Below are the code and all the weights of a small trained network. Each question names an input and a target symbol and asks about switching units off, where a switched-off unit gives its printed mean instead of its output.

import numpy as np


def w(rows, s, z=0):
    codes = np.array(rows[::2]) - 128.0
    scale = np.full(codes.shape[1], s)
    scale[-1] = z or s
    return codes * scale


def norm(h):
    return h / np.sqrt((h * h).mean(-1, keepdims=True) + 1e-5)


def softmax(a):
    e = np.exp(a - a.max(-1, keepdims=True))
    return e / e.sum(-1, keepdims=True)


def log_softmax(a):
    a = a - a.max(-1, keepdims=True)
    return a - np.log(np.exp(a).sum(-1, keepdims=True))


def net(x, mask):
    ids = ['αβεζθμξπστφψ'.index(c) for c in x.split()]
    T = len(ids)
    res = E[ids] + P[:T]
    u = 0
    for l in range(2):
        r = norm(res)
        for j in range(3):
            rows = slice(2 * j, 2 * j + 2)
            q, k, v = (r @ M[l][rows].T for M in (Q, K, V))
            z = softmax(np.where(np.tri(T) > 0, q @ k.T / 2**0.5, -1e9)) @ v
            o = O[l][rows]
            res = res + np.where(mask[u + j], z, o[:, -1]) @ o[:, :-1]
        u += 3
    return log_softmax(norm(res)[-1] @ U[:, :-1].T + U[:, -1])


Q, K, V, O = {}, {}, {}, {}
E = w([
[216,84,221],'α',
[110,147,254],'β',
[201,129,243],'ε',
[172,125,226],'ζ',
[108,147,207],'θ',
[155,129,214],'μ',
[131,156,236],'ξ',
[208,97,241],'π',
[147,161,230],'σ',
[188,91,233],'τ',
[155,152,222],'φ',
[106,145,230],'ψ',
],0.0047)
P = w([
[105,120,102],'0',
[179,125,254],'1',
[24,111,145],'2',
[127,195,133],'3',
[166,148,161],'4',
[82,111,176],'5',
[135,172,120],'6',
[171,138,157],'7',
[97,96,175],'8',
[135,150,109],'9',
[179,107,201],'10',
[99,80,177],'11',
],0.019)
Q[0] = w([
[91,61,36],'0.h1',
[3,36,132],'0.h1',
[239,121,203],'0.h2',
[105,60,158],'0.h2',
[95,66,241],'0.h3',
[114,151,129],'0.h3',
],0.015)
K[0] = w([
[191,215,61],'0.h1',
[246,21,9],'0.h1',
[180,222,25],'0.h2',
[101,71,94],'0.h2',
[192,187,110],'0.h3',
[118,121,169],'0.h3',
],0.014)
V[0] = w([
[58,134,144],'0.h1',
[160,150,67],'0.h1',
[137,113,253],'0.h2',
[45,153,121],'0.h2',
[93,88,51],'0.h3',
[180,178,164],'0.h3',
],0.02)
O[0] = w([
[102,167,136,219],'0.h1',
[115,84,79,13],'0.h1',
[131,92,249,207],'0.h2',
[179,76,93,165],'0.h2',
[53,191,160,2],'0.h3',
[153,101,64,212],'0.h3',
],0.017,0.014)
Q[1] = w([
[240,116,53],'1.h1',
[179,3,141],'1.h1',
[47,63,85],'1.h2',
[122,192,129],'1.h2',
[200,121,104],'1.h3',
[93,24,74],'1.h3',
],0.033)
K[1] = w([
[200,197,134],'1.h1',
[255,95,169],'1.h1',
[79,83,52],'1.h2',
[187,120,144],'1.h2',
[182,120,188],'1.h3',
[85,7,173],'1.h3',
],0.039)
V[1] = w([
[184,87,125],'1.h1',
[165,236,133],'1.h1',
[6,59,165],'1.h2',
[156,6,170],'1.h2',
[62,129,227],'1.h3',
[86,55,138],'1.h3',
],0.024)
O[1] = w([
[41,136,79,233],'1.h1',
[140,200,85,177],'1.h1',
[206,231,4,168],'1.h2',
[232,71,38,3],'1.h2',
[112,224,239,207],'1.h3',
[198,143,193,118],'1.h3',
],0.016,0.011)
U = w([
[110,250,133,180],'α',
[189,122,206,117],'β',
[84,146,163,160],'ε',
[80,139,163,2],'ζ',
[146,166,31,227],'θ',
[94,157,73,153],'μ',
[125,73,145,92],'ξ',
[112,133,168,28],'π',
[99,99,126,40],'σ',
[193,168,119,195],'τ',
[78,137,92,71],'φ',
[191,58,103,77],'ψ',
],0.024,0.0041)

Each question gives the input, a string of symbols that net reads in full, and the target symbol t.
The units are the heads (2 rows each of Q, K, V and O). Each row of codes is followed by its name. A weight is (code - 128) times the scale printed after its matrix; where a second scale follows, it is the last column's (O and U).
mask holds one flag per head, layer by layer. A switched-off head (its flag False) gives its mean, the last column of its rows in O, instead of its output. The means were averaged over made-up inputs and are rounded, as every weight is.
A unit's drop is (log p(t) with every unit on - log p(t) with that unit switched off) / (log p(t) with every unit on - log p(t) with every unit switched off).
The circuit of an input: a set's keep is (log p(t) with only the set's units on - log p(t) with every unit switched off) / (log p(t) with every unit on - log p(t) with every unit switched off). Starting from all 6 units, units are removed one at a time, each time the one whose removal leaves the highest keep (on an exact tie, the one counted first), for as long as the keep stays at least 0.8.
circuit, biggest first: the units of the circuit, biggest drop first
unit that matters most: the unit with the biggest drop
heads that matter: for each layer, one digit per head in row order, 1 if its drop is at least 0.15 and else 0, layers parted by /
input β α π β α, target β: circuit, biggest first -> 1.h2; 0.h3
input ξ ξ ε β ξ τ, target ξ: unit that matters most -> 0.h2
input ξ β μ ξ ε θ ξ θ β ξ β ψ, target ξ: circuit, biggest first -> 1.h3; 1.h1; 0.h3
input μ π β φ ψ β π ζ α β, target ε: circuit, biggest first -> 1.h1; 0.h3; 1.h2
input α ψ ψ ξ θ μ, target θ: circuit, biggest first -> 0.h1; 0.h3; 1.h2
input φ β μ ε β π θ β, target θ: heads that matter -> 111 / 101
input α φ α α ξ α α θ ξ, target θ: circuit, biggest first -> 0.h3; 1.h2
input ζ α θ, target μ: circuit, biggest first -> 0.h3; 0.h2; 1.h3; 1.h2
input α θ θ σ θ α α β β, target θ: heads that matter -> 101 / 011
input ξ β ψ ψ β β π ξ β π β α, target ξ: circuit, biggest first -> 0.h2; 1.h3; 1.h1; 0.h3
input π μ β α θ ψ α α π, target τ: circuit, biggest first -> 0.h3; 1.h2
input π β θ, target τ: circuit, biggest first -> 1.h2; 1.h3; 0.h3
input σ β β θ β β β β, target β: heads that matter -> 111 / 010
input π α τ τ π θ β ξ β φ α π, target τ: circuit, biggest first -> 1.h2; 0.h3
input β α α α μ α θ β θ, target ψ: unit that matters most -> 0.h3
input φ α α μ θ β α τ ζ μ, target β: heads that matter -> 111 / 110
input π ζ α β α θ β ψ α, target τ: circuit, biggest first -> 1.h2; 0.h3
input ε α σ φ φ ξ, target β: circuit, biggest first -> 0.h2; 0.h3
input τ μ θ π β β β β ζ θ τ, target θ: circuit, biggest first -> 0.h2; 0.h3; 1.h2
input ζ μ ε θ β μ α ξ β θ, target β: circuit, biggest first -> 1.h2; 0.h3; 1.h1
input ξ β θ π θ ξ π α π, target ξ: heads that matter -> 010 / 111
input β μ θ π β σ, target ψ: heads that matter -> 011 / 000
input ξ β π π π α α ξ φ ζ θ ε, target ξ: unit that matters most -> 0.h2
input α ψ ψ β ξ ψ α ζ α β μ α, target θ: heads that matter -> 101 / 011
input α β β α ε ψ θ τ, target θ: heads that matter -> 111 / 101
input β α α, target ψ: heads that matter -> 000 / 000
input β σ ξ, target ψ: heads that matter -> 010 / 000
